After every row comes roughly how far along a hidden order it lies, from 0 to 12.
[ 1.76 -3.04 -1.24 -3.27  1.77  1.10 -9.27 -2.70  0.84 -1.96  2.72  0.15
  0.71  3.77  0.98 -0.26  0.90  1.11 -0.59  2.17  1.10 -1.29 -1.90 -1.07
  3.65 -1.24 -0.08 -0.84 -0.54 -6.23 -1.43 -1.59 -2.08  0.96 -1.23  1.53
 -1.92  0.99  1.93 -0.05  1.65  3.99]	12
[ 0.79 -2.05 -2.45 -4.78  1.61  4.45 -8.32 -2.88  1.98 -1.69  3.18 -0.39
  0.57  4.56 -0.19  3.26  2.48  1.98 -0.48  2.34  1.00 -1.48 -3.34 -0.30
  6.71 -1.88  0.13 -0.59 -0.52 -7.17 -1.83 -2.73 -1.90  1.61 -1.79  1.10
 -1.54  1.22  2.01 -0.68  1.72  4.86]	8
[ 1.01 -2.68 -1.02 -1.14  2.88 -0.55 -6.73 -2.04  2.59 -0.38 -0.26  0.62
 -0.22  6.46  1.37 -0.50 -0.72  1.89  1.58  1.82  2.21 -0.60 -2.35  0.15
  2.51 -0.86 -0.17 -0.36 -0.57 -6.03 -1.44  0.35 -1.92  1.06 -1.81  1.01
 -1.02 -0.94  1.01  0.01  3.13  2.55]	7
[ 0.97 -1.62 -1.14 -3.76  2.93  2.55 -8.47 -2.48  1.74 -1.43 -2.70 -0.33
  0.85  5.43  0.05  0.44  0.62  1.41  0.67  2.31  3.20 -0.99 -3.56  0.62
  6.46 -1.90 -0.79 -1.00 -1.38 -6.09 -2.28  0.61 -0.79  0.97 -1.17  1.53
 -1.45  0.71  0.61  1.04  1.70  3.25]	5
[ 0.46 -0.54 -3.18 -5.75  2.10  3.13 -7.23 -1.93  5.28 -1.94  2.15 -0.25
 -0.60  4.65  0.53  3.07  1.19  2.48 -0.42  2.39  2.35 -0.31 -3.52 -0.42
  7.03 -3.91  0.24 -0.15 -2.44 -6.05 -0.70 -1.17 -1.85  1.61 -2.06  1.39
 -1.82  3.07  0.95 -0.87  2.75  4.81]	7
[-0.60 -2.22  2.39 -1.30  2.73 -3.29 -1.24 -0.20  0.79  0.07  4.18  0.75
  0.51  6.46  1.33  0.36 -0.25  0.13 -1.63  0.73  1.95 -1.40 -1.42  1.04
  0.07 -1.14 -0.67  1.75 -1.26 -3.59 -0.41  0.90 -0.49 -0.83 -1.48  0.48
 -0.62 -0.53  0.85  0.09 -0.78  1.71]	0
[ 0.89 -1.10  0.43 -2.05  1.72 -1.02 -5.46 -2.46  2.45 -0.07  1.67  0.49
  0.34  6.47 -0.48 -0.53 -0.22 -0.09 -0.26  0.70  1.10 -1.23 -3.84  0.03
  3.35 -1.60 -0.29 -0.68 -0.51 -3.34 -1.17  0.38 -1.27 -0.64 -1.65  0.90
 -1.44  1.11  1.07  0.99  0.10  2.23]	4
[ 0.78 -1.68  0.25 -3.07  3.22 -0.56 -8.24 -0.40  0.11 -0.15 -1.45  0.17
  0.85  5.56  0.93 -0.40 -0.87  1.68  0.05  0.87  2.17 -0.87 -2.27 -0.47
  3.69 -0.96 -0.13 -0.09 -1.00 -1.74 -0.69  1.16 -0.87  0.57 -1.07  1.54
 -1.67 -0.79  0.78  0.86  0.58  3.78]	12
[-0.30 -0.42 -0.65 -0.60  2.00  2.30 -7.01 -1.38  2.13 -0.31  2.45 -0.90
  0.76  4.79  0.15  0.13  0.98  2.95 -1.68  2.14  2.51 -1.27 -4.44 -0.33
  4.82 -1.71  0.78  1.83 -1.43 -8.54 -0.41 -1.53 -0.60  0.72 -1.88  1.43
 -1.57  0.19  0.08 -0.31  0.46  3.62]	6
[ 1.50 -1.64 -4.72 -7.06  1.38  7.56 -6.05 -4.02  4.55 -2.08  4.88 -1.58
  0.72  3.26 -0.70  5.06  3.33  2.06 -1.63  2.99  2.93 -0.93 -6.06  0.98
  9.99 -3.17  2.49  1.08 -2.84 -9.99 -0.14 -4.22 -2.75  3.26 -1.23  0.11
 -1.45  4.99  1.19 -0.18  0.82  6.54]	10
